Below are the code and all the weights of a small trained network. Each question names an input and a class and asks about switching units off, where a switched-off unit gives its printed mean instead of its output.

import numpy as np


def w(rows, s, z=0):
    codes = np.array(rows[::2]) - 128.0
    scale = np.full(codes.shape[1], s)
    scale[-1] = z or s
    return codes * scale


def f(y):
    return np.maximum(y, 0)


def log_softmax(a):
    a = a - a.max(-1, keepdims=True)
    return a - np.log(np.exp(a).sum(-1, keepdims=True))


def net(x, mask):
    res = np.array(x, float).reshape(1, 2) / 4 @ E
    y = f(res @ A[0][:, :-1].T + A[0][:, -1])
    res = res + np.where(mask, y, B[0][:, -1]) @ B[0][:, :-1]
    return log_softmax(res[-1] @ U[:, :-1].T + U[:, -1])


A, B = {}, {}
E = w([
[168,182,92,96,123,156,252,135,80,57,180],'x0',
[168,192,99,200,67,173,67,63,188,174,115],'x1',
],0.02)
A[0] = w([
[160,143,77,109,102,154,186,138,143,77,195,8],'N1',
[148,159,140,94,145,121,172,126,101,92,189,16],'N2',
[79,91,171,154,122,110,97,108,156,182,95,17],'N3',
[94,84,157,87,148,64,51,148,97,174,86,20],'N4',
[89,90,197,126,158,93,117,118,165,175,64,13],'N5',
[142,190,101,75,119,135,176,172,94,79,175,193],'N6',
[69,107,142,163,106,167,29,85,201,221,35,248],'N7',
[156,131,80,117,126,132,129,109,141,66,155,236],'N8',
[219,232,63,190,39,226,105,21,182,190,135,8],'N9',
[120,156,121,86,151,128,168,172,65,92,167,9],'N10',
[205,244,48,135,117,203,189,117,82,111,195,228],'N11',
[162,128,123,165,103,105,88,126,153,165,118,247],'N12',
[108,77,167,52,176,47,127,165,91,92,144,249],'N13',
[65,55,161,69,184,109,188,229,58,89,159,60],'N14',
],0.011)
B[0] = w([
[175,52,94,92,190,65,145,91,233,33,21,177],'N1',
[131,43,23,121,190,87,123,97,230,64,48,169],'N2',
[153,62,45,124,167,70,132,83,231,43,81,167],'N3',
[118,68,64,104,179,70,138,100,197,42,63,177],'N4',
[142,11,48,133,183,93,116,117,221,37,63,166],'N5',
[150,162,192,46,188,125,143,58,135,148,148,214],'N6',
[189,149,179,48,189,142,189,61,96,153,176,254],'N7',
[97,109,115,123,103,199,115,152,54,200,199,180],'N8',
[31,5,39,216,40,169,12,206,220,99,102,250],'N9',
[43,34,49,187,120,136,57,170,218,23,18,176],'N10',
[187,156,181,51,207,96,209,42,96,154,165,254],'N11',
[135,190,144,123,98,180,169,137,54,194,213,188],'N12',
[137,152,166,110,137,169,138,151,67,225,217,227],'N13',
[71,63,66,157,75,182,71,193,121,134,191,230],'N14',
],0.013,0.035)
U = w([
[200,119,101,87,209,88,182,45,221,50,56,25],'0',
[61,84,64,191,75,173,29,192,195,89,127,38],'1',
[199,205,193,74,170,170,200,73,52,211,233,239],'2',
[48,238,226,226,54,43,36,209,47,38,18,11],'3',
[220,244,222,199,29,54,150,89,156,48,1,11],'4',
],0.015,0.012)

Each question gives the input, the list of numbers given to net, and the class t.
The units are the neurons (one row each of A and B). Each row of codes is followed by its name. A weight is (code - 128) times the scale printed after its matrix; where a second scale follows, it is the last column's (A, B and U).
mask holds one flag per neuron, in row order. A switched-off neuron (its flag False) gives its mean, the last column of its row in B, instead of its output. The means were averaged over made-up inputs and are rounded, as every weight is.
A unit's drop is (log p(t) with every unit on - log p(t) with that unit switched off) / (log p(t) with every unit on - log p(t) with every unit switched off).
most important unit: the unit with the biggest drop
top k neurons: the k neurons with the biggest drops, biggest first
drop when u is switched off: that unit's drop, to one decimal
input [1,-3], class 2: top 3 neurons => [N9; N13; N5]
input [5,-7], class 1: top 2 neurons => [N14; N10]
input [7,-8], class 1: most important unit => N14
input [0,4], class 1: top 3 neurons => [N9; N13; N6]
input [-7,7], class 0: top 3 neurons => [N7; N14; N3]
input [4,-5], class 1: top 2 neurons => [N14; N10]
input [-7,-8], class 1: top 2 neurons => [N14; N11]
input [-1,-3], class 2: top 3 neurons => [N9; N10; N13]
input [-4,6], class 1: top 2 neurons => [N9; N11]
input [-2,-3], class 2: top 3 neurons => [N9; N10; N13]
input [-3,-2], class 2: top 3 neurons => [N9; N1; N10]
input [3,1], class 2: top 2 neurons => [N9; N4]
input [-8,8], class 0: drop when N14 is switched off => 4.3
input [1,0], class 2: drop when N9 is switched off => 0.4
input [2,-2], class 2: most important unit => N9
input [0,0], class 2: drop when N9 is switched off => 1.0
